Below is a small trained network, with its code and all its weights. Each question gives an input and a class and asks what happens when units are switched off, that is, made to give their printed mean instead of their output.

import numpy as np


def w(rows, s, z=0):
    codes = np.array(rows[::2]) - 128.0
    scale = np.full(codes.shape[1], s)
    scale[-1] = z or s
    return codes * scale


def norm(h):
    return h / np.sqrt((h * h).mean(-1, keepdims=True) + 1e-5)


def f(y):
    return y / 2 * (1 + np.tanh(0.7978845608 * (y + 0.044715 * y**3)))


def log_softmax(a):
    a = a - a.max(-1, keepdims=True)
    return a - np.log(np.exp(a).sum(-1, keepdims=True))


def net(x, mask):
    res = np.array(x, float).reshape(1, 8) / 4 @ E
    u = 0
    for l in range(4):
        y = f(norm(res) @ A[l][:, :-1].T + A[l][:, -1])
        res = res + np.where(mask[u : u + 7], y, B[l][:, -1]) @ B[l][:, :-1]
        u += 7
    return log_softmax(norm(res)[-1] @ U[:, :-1].T + U[:, -1])


A, B = {}, {}
E = w([
[228,86,151,118,129,86],'x0',
[58,38,83,94,81,30],'x1',
[92,21,229,164,179,185],'x2',
[140,133,213,5,20,177],'x3',
[130,124,124,129,122,131],'x4',
[127,127,125,127,128,128],'x5',
[128,126,129,130,127,128],'x6',
[127,127,130,128,128,127],'x7',
],0.0032)
A[0] = w([
[24,201,125,155,112,163,79],'0.n0',
[153,162,147,126,166,156,23],'0.n1',
[134,198,145,136,186,184,34],'0.n2',
[99,160,138,139,156,160,4],'0.n3',
[255,89,168,141,129,60,49],'0.n4',
[15,181,138,150,119,155,28],'0.n5',
[105,47,169,163,145,158,117],'0.n6',
],0.0058,0.0026)
B[0] = w([
[253,66,84,66,159,138,169],'0.n0',
[147,84,139,171,74,119,101],'0.n1',
[191,125,164,170,73,106,158],'0.n2',
[169,87,144,151,135,147,79],'0.n3',
[155,64,26,62,160,244,210],'0.n4',
[228,10,75,64,156,171,134],'0.n5',
[113,186,139,93,165,88,249],'0.n6',
],0.0056,0.0017)
A[1] = w([
[160,204,52,153,49,86,6],'1.n0',
[145,153,143,155,190,86,36],'1.n1',
[35,87,88,131,88,104,25],'1.n2',
[138,116,128,132,112,124,102],'1.n3',
[165,117,152,112,140,91,110],'1.n4',
[156,252,42,139,44,97,10],'1.n5',
[105,142,118,129,131,146,127],'1.n6',
],0.0028,0.0021)
B[1] = w([
[124,84,209,77,254,98,57],'1.n0',
[89,122,99,163,128,162,2],'1.n1',
[214,74,147,151,102,109,45],'1.n2',
[121,121,129,131,137,135,80],'1.n3',
[81,135,109,140,130,146,116],'1.n4',
[123,116,175,72,247,65,127],'1.n5',
[150,121,137,128,129,121,122],'1.n6',
],0.0032,0.00055)
A[2] = w([
[112,145,193,57,42,135,3],'2.n0',
[60,49,227,166,175,194,110],'2.n1',
[65,40,234,183,156,176,97],'2.n2',
[160,253,45,70,103,58,89],'2.n3',
[147,113,104,115,147,147,57],'2.n4',
[130,99,125,120,143,152,45],'2.n5',
[76,40,199,161,166,204,80],'2.n6',
],0.004,0.0021)
B[2] = w([
[69,150,132,172,139,206,186],'2.n0',
[197,237,68,43,158,39,220],'2.n1',
[170,209,84,59,137,42,204],'2.n2',
[135,158,200,54,252,82,248],'2.n3',
[125,97,113,116,144,133,103],'2.n4',
[138,129,93,126,114,125,92],'2.n5',
[183,181,69,64,157,57,184],'2.n6',
],0.0044,0.0016)
A[3] = w([
[193,189,199,206,139,216,34],'3.n0',
[31,32,115,111,100,59,12],'3.n1',
[151,124,48,233,182,76,129],'3.n2',
[136,171,184,46,7,188,185],'3.n3',
[138,131,53,254,173,83,96],'3.n4',
[189,88,78,83,162,186,63],'3.n5',
[33,49,100,87,94,52,135],'3.n6',
],0.0049,0.0011)
B[3] = w([
[166,109,32,193,31,4,170],'3.n0',
[253,200,121,206,88,150,174],'3.n1',
[51,100,206,77,76,186,190],'3.n2',
[12,61,147,207,182,136,252],'3.n3',
[36,91,224,83,62,199,180],'3.n4',
[109,94,34,113,132,118,163],'3.n5',
[242,174,119,217,119,167,204],'3.n6',
],0.0047,0.004)
U = w([
[10,105,202,150,109,163,249],'0',
[133,202,140,67,197,51,149],'1',
[203,155,117,228,55,108,83],'2',
[149,49,57,79,149,183,36],'3',
],0.012,0.0016)

Each question gives the input, the list of numbers given to net, and the class t.
The units are the neurons (one row each of A and B). Each row of codes is followed by its name. A weight is (code - 128) times the scale printed after its matrix; where a second scale follows, it is the last column's (A, B and U).
mask holds one flag per neuron, layer by layer. A switched-off neuron (its flag False) gives its mean, the last column of its row in B, instead of its output. The means were averaged over made-up inputs and are rounded, as every weight is.
A unit's drop is (log p(t) with every unit on - log p(t) with that unit switched off) / (log p(t) with every unit on - log p(t) with every unit switched off).
The circuit of an input: a set's keep is (log p(t) with only the set's units on - log p(t) with every unit switched off) / (log p(t) with every unit on - log p(t) with every unit switched off). Starting from the 12 units with the biggest drops (on a tie, the unit counted first), units are removed one at a time, each time the one whose removal leaves the highest keep (on an exact tie, the one counted first), for as long as the keep stays at least 0.8.
units of the circuit, in order: the units of the circuit, biggest drop first
most important unit: the unit with the biggest drop
top k neurons: the k neurons with the biggest drops, biggest first
k most important neurons of layer l: the k neurons of layer l with the biggest drops, biggest first
input [8,6,-4,1,2,-5,1,0], class 3: units of the circuit, in order => [0.n4]
input [-1,5,-5,-6,-5,-7,-1,-7], class 0: units of the circuit, in order => [3.n4 3.n2]
input [4,5,0,-8,6,7,-6,-1], class 0: top 2 neurons => [3.n4 3.n2]
input [2,8,-3,6,-7,-8,6,8], class 2: units of the circuit, in order => [3.n6 3.n1]
input [5,-1,5,-1,5,-4,-7,5], class 1: top 2 neurons => [0.n0 2.n1]
input [4,5,5,0,5,-8,1,-3], class 1: units of the circuit, in order => [2.n1 2.n2]
input [-8,8,3,-2,-5,8,-1,-2], class 2: units of the circuit, in order => [3.n1 3.n6]
input [2,6,-6,6,-6,-1,-3,3], class 0: top 2 neurons => [3.n3 2.n1]
input [3,5,-3,5,-4,6,2,3], class 0: top 4 neurons => [3.n3 2.n0 3.n0 0.n5]
input [-2,8,8,7,7,2,-7,-7], class 1: top 3 neurons => [2.n1 2.n2 2.n6]
input [-7,4,4,5,5,6,-6,-6], class 3: units of the circuit, in order => [0.n5 0.n0]
input [-2,-5,6,-2,5,4,-6,-5], class 1: 3 most important neurons of layer 2 => [2.n1 2.n2 2.n6]
input [3,3,1,2,7,-8,6,8], class 2: top 4 neurons => [3.n6 3.n1 0.n0 0.n5]
input [4,-8,7,2,4,-5,3,4], class 2: units of the circuit, in order => [3.n0]
input [-7,-3,5,-1,8,7,8,-6], class 3: top 2 neurons => [0.n5 0.n0]
input [7,-4,7,1,6,-7,-8,4], class 1: top 2 neurons => [2.n1 0.n0]
input [1,4,3,-3,8,6,2,2], class 2: top 2 neurons => [3.n1 3.n6]
input [4,-1,0,-4,-7,-5,-7,-1], class 0: top 2 neurons => [3.n4 0.n0]
input [-6,4,7,-6,0,-2,8,0], class 1: top 4 neurons => [2.n1 2.n2 2.n6 3.n3]
input [-4,-7,-1,-7,-1,7,-1,0], class 0: units of the circuit, in order => [3.n4]
input [-8,4,-5,-2,-2,1,-6,2], class 3: top 3 neurons => [0.n5 0.n0 0.n6]
input [7,-6,-1,-8,3,8,-5,0], class 0: top 2 neurons => [3.n4 3.n2]
input [-8,4,7,-5,-8,-2,7,-6], class 3: top 3 neurons => [0.n5 0.n0 2.n3]
input [4,0,-7,7,0,3,5,7], class 0: top 2 neurons => [3.n3 2.n1]
input [8,-3,5,-6,4,-5,0,7], class 3: 2 most important neurons of layer 3 => [3.n3 3.n5]
input [-8,-8,-3,4,-2,-2,2,0], class 2: 2 most important neurons of layer 0 => [0.n2 0.n4]
input [-6,1,2,5,-4,-7,2,-2], class 3: most important unit => 0.n5
input [-5,-8,0,0,6,2,4,-8], class 2: 2 most important neurons of layer 0 => [0.n2 0.n4]
input [-3,4,-1,-2,-5,4,-5,0], class 2: 2 most important neurons of layer 3 => [3.n1 3.n6]
